Below is a small trained network, with its code and all its weights. Each question gives an input and a class and asks what happens when units are switched off, that is, made to give their printed mean instead of their output.

import numpy as np


def w(rows, s, z=0):
    codes = np.array(rows[::2]) - 128.0
    scale = np.full(codes.shape[1], s)
    scale[-1] = z or s
    return codes * scale


def norm(h):
    return h / np.sqrt((h * h).mean(-1, keepdims=True) + 1e-5)


def f(y):
    return y / 2 * (1 + np.tanh(0.7978845608 * (y + 0.044715 * y**3)))


def log_softmax(a):
    a = a - a.max(-1, keepdims=True)
    return a - np.log(np.exp(a).sum(-1, keepdims=True))


def net(x, mask):
    res = np.array(x, float).reshape(1, 8) / 4 @ E
    u = 0
    for l in range(3):
        y = f(norm(res) @ A[l][:, :-1].T + A[l][:, -1])
        res = res + np.where(mask[u : u + 11], y, B[l][:, -1]) @ B[l][:, :-1]
        u += 11
    return log_softmax(norm(res)[-1] @ U[:, :-1].T + U[:, -1])


A, B = {}, {}
E = w([
[124,126,126,128,131,130,126,127,127],'x0',
[128,126,127,125,128,126,125,129,126],'x1',
[81,55,228,62,70,151,123,86,150],'x2',
[127,128,130,128,132,125,128,132,129],'x3',
[142,106,94,62,101,142,4,153,18],'x4',
[136,186,173,128,127,213,62,236,208],'x5',
[64,220,82,42,116,38,97,107,189],'x6',
[127,128,127,129,128,132,127,127,129],'x7',
],0.0027)
A[0] = w([
[119,114,163,168,178,85,189,116,213,74],'0.n0',
[129,159,140,108,148,229,82,252,215,77],'0.n1',
[113,61,78,126,153,61,192,52,65,2],'0.n2',
[144,182,36,203,210,117,108,153,106,45],'0.n3',
[151,103,117,88,95,106,19,176,35,13],'0.n4',
[138,120,112,99,135,112,50,161,65,63],'0.n5',
[214,78,179,225,71,192,153,130,86,39],'0.n6',
[123,65,84,126,132,52,189,67,65,17],'0.n7',
[157,102,153,150,89,129,109,161,84,74],'0.n8',
[151,132,147,153,92,96,139,134,159,68],'0.n9',
[69,104,209,71,86,160,105,63,176,11],'0.n10',
],0.0032,0.0013)
B[0] = w([
[107,184,85,93,105,194,131,92,120,177],'0.n0',
[163,163,192,222,89,25,86,15,66,252],'0.n1',
[164,198,218,197,87,113,51,127,132,203],'0.n2',
[175,84,159,44,4,93,198,187,116,191],'0.n3',
[90,172,102,121,137,208,165,72,119,191],'0.n4',
[128,154,105,107,130,171,150,105,139,158],'0.n5',
[51,118,99,104,190,65,99,154,158,199],'0.n6',
[163,189,203,186,108,112,62,100,132,197],'0.n7',
[89,120,112,108,162,131,117,112,109,129],'0.n8',
[119,131,115,129,133,156,127,124,121,114],'0.n9',
[190,160,81,110,101,80,188,209,96,169],'0.n10',
],0.0039,0.0019)
A[1] = w([
[177,43,139,205,180,213,158,140,79,49],'1.n0',
[175,39,158,191,169,198,151,149,90,25],'1.n1',
[91,59,218,67,104,141,142,102,166,26],'1.n2',
[141,158,89,106,153,111,127,75,117,160],'1.n3',
[148,182,196,153,134,211,38,252,203,63],'1.n4',
[115,134,135,133,141,158,110,167,157,83],'1.n5',
[114,150,166,196,180,83,240,128,209,81],'1.n6',
[66,56,230,65,73,153,107,77,161,58],'1.n7',
[60,49,243,63,90,153,125,96,139,34],'1.n8',
[166,43,162,200,175,209,126,140,107,2],'1.n9',
[209,164,21,194,168,77,157,216,88,60],'1.n10',
],0.0032,0.0015)
B[1] = w([
[45,107,151,91,163,76,118,170,169,186],'1.n0',
[49,105,116,84,191,46,100,164,192,166],'1.n1',
[180,180,41,141,95,129,160,198,91,139],'1.n2',
[127,98,168,158,121,151,110,174,168,176],'1.n3',
[172,126,186,204,86,36,130,13,35,173],'1.n4',
[136,128,115,141,113,112,116,94,101,97],'1.n5',
[132,106,91,91,121,254,90,103,78,253],'1.n6',
[218,170,69,174,140,115,166,213,108,187],'1.n7',
[217,153,73,140,97,90,202,208,85,176],'1.n8',
[50,100,103,95,181,43,102,123,172,163],'1.n9',
[167,76,178,55,38,128,200,198,106,191],'1.n10',
],0.0031,0.0016)
A[2] = w([
[97,103,144,150,163,110,160,145,164,179],'2.n0',
[89,150,114,89,132,90,123,115,165,108],'2.n1',
[114,109,77,87,124,165,64,111,54,70],'2.n2',
[101,189,99,84,124,71,93,122,188,110],'2.n3',
[110,113,85,83,132,202,72,109,76,48],'2.n4',
[103,134,110,162,136,226,209,79,186,67],'2.n5',
[93,182,105,77,96,87,102,110,186,118],'2.n6',
[153,94,135,173,122,55,136,3,77,1],'2.n7',
[156,115,118,84,124,134,75,141,79,143],'2.n8',
[203,128,127,93,72,117,182,210,119,61],'2.n9',
[114,83,152,165,160,159,143,148,121,120],'2.n10',
],0.0047,0.0019)
B[2] = w([
[97,138,77,48,127,133,65,110,120,174],'2.n0',
[114,78,129,134,170,153,97,180,107,153],'2.n1',
[110,183,137,124,142,202,177,75,231,199],'2.n2',
[108,3,154,160,187,122,121,161,90,238],'2.n3',
[126,168,110,116,144,187,166,99,235,151],'2.n4',
[127,204,83,42,128,238,83,78,158,199],'2.n5',
[86,31,141,158,206,126,101,158,92,253],'2.n6',
[170,203,215,217,103,130,30,192,169,251],'2.n7',
[111,156,121,144,137,150,203,92,204,219],'2.n8',
[170,85,72,129,110,125,205,157,103,247],'2.n9',
[91,131,98,89,144,107,77,109,121,149],'2.n10',
],0.0037,0.0016)
U = w([
[158,191,224,238,91,82,53,84,114,176],'0',
[97,188,81,82,143,250,148,60,184,254],'1',
[32,2,118,113,221,78,92,177,119,61],'2',
[200,101,82,110,60,100,240,204,89,19],'3',
],0.0069,0.00069)

Each question gives the input, the list of numbers given to net, and the class t.
The units are the neurons (one row each of A and B). Each row of codes is followed by its name. A weight is (code - 128) times the scale printed after its matrix; where a second scale follows, it is the last column's (A, B and U).
mask holds one flag per neuron, layer by layer. A switched-off neuron (its flag False) gives its mean, the last column of its row in B, instead of its output. The means were averaged over made-up inputs and are rounded, as every weight is.
A unit's drop is (log p(t) with every unit on - log p(t) with that unit switched off) / (log p(t) with every unit on - log p(t) with every unit switched off).
The circuit of an input: a set's keep is (log p(t) with only the set's units on - log p(t) with every unit switched off) / (log p(t) with every unit on - log p(t) with every unit switched off). Starting from the 12 units with the biggest drops (on a tie, the unit counted first), units are removed one at a time, each time the one whose removal leaves the highest keep (on an exact tie, the one counted first), for as long as the keep stays at least 0.8.
circuit, biggest first: the units of the circuit, biggest drop first
top k neurons: the k neurons with the biggest drops, biggest first
k most important neurons of layer l: the k neurons of layer l with the biggest drops, biggest first
input [-5,3,5,8,2,-5,0,7], class 0: circuit, biggest first : [2.n7]
input [6,8,7,-7,6,0,4,6], class 3: 2 most important neurons of layer 2 : [2.n9, 2.n5]
input [-5,-1,8,0,6,1,0,-6], class 3: circuit, biggest first : [1.n8, 1.n7]
input [3,-7,-5,-2,-5,-7,-6,3], class 0: top 2 neurons : [0.n2, 0.n7]
input [2,8,-7,0,4,-2,7,6], class 2: top 3 neurons : [2.n6, 0.n10, 2.n3]
input [-6,4,-6,6,6,-1,4,2], class 1: top 3 neurons : [0.n4, 0.n10, 2.n2]
input [-1,-2,7,3,-1,6,-1,-4], class 3: circuit, biggest first : [1.n8, 1.n7]
input [2,-3,6,8,4,4,7,5], class 2: circuit, biggest first : [2.n6, 2.n3]
input [0,-5,-5,-1,5,-4,2,2], class 1: circuit, biggest first : [0.n1, 2.n2]
input [-5,-5,8,8,7,5,4,7], class 3: 3 most important neurons of layer 1 : [1.n8, 1.n7, 1.n6]
input [-2,7,-2,-3,-5,7,-8,-5], class 2: circuit, biggest first : [1.n1, 1.n9, 0.n6]
input [3,1,7,7,-4,-8,-3,7], class 0: 2 most important neurons of layer 0 : [0.n3, 0.n7]
input [7,-4,-4,-2,5,-4,6,7], class 2: top 2 neurons : [1.n6, 0.n1]
input [-3,-7,7,0,-2,-8,4,2], class 0: circuit, biggest first : [2.n7]
input [3,5,4,-2,4,-2,-2,-1], class 1: 2 most important neurons of layer 0 : [0.n3, 0.n4]
input [6,-5,-4,0,4,-5,0,0], class 0: top 3 neurons : [0.n7, 0.n2, 1.n6]
input [-3,-8,-3,-8,-8,-5,5,-1], class 1: top 4 neurons : [0.n1, 2.n5, 1.n6, 1.n4]
input [-4,4,-5,-7,-8,-4,-7,-1], class 1: top 2 neurons : [2.n5, 1.n6]
input [-6,-4,5,7,-4,3,6,6], class 2: top 2 neurons : [0.n3, 2.n6]
input [7,7,8,4,-1,2,-7,-3], class 3: circuit, biggest first : [1.n8]
input [-3,8,7,-4,-5,6,2,-5], class 3: top 2 neurons : [0.n2, 0.n7]
input [0,1,0,-1,8,-8,2,-7], class 0: 2 most important neurons of layer 2 : [2.n7, 2.n5]
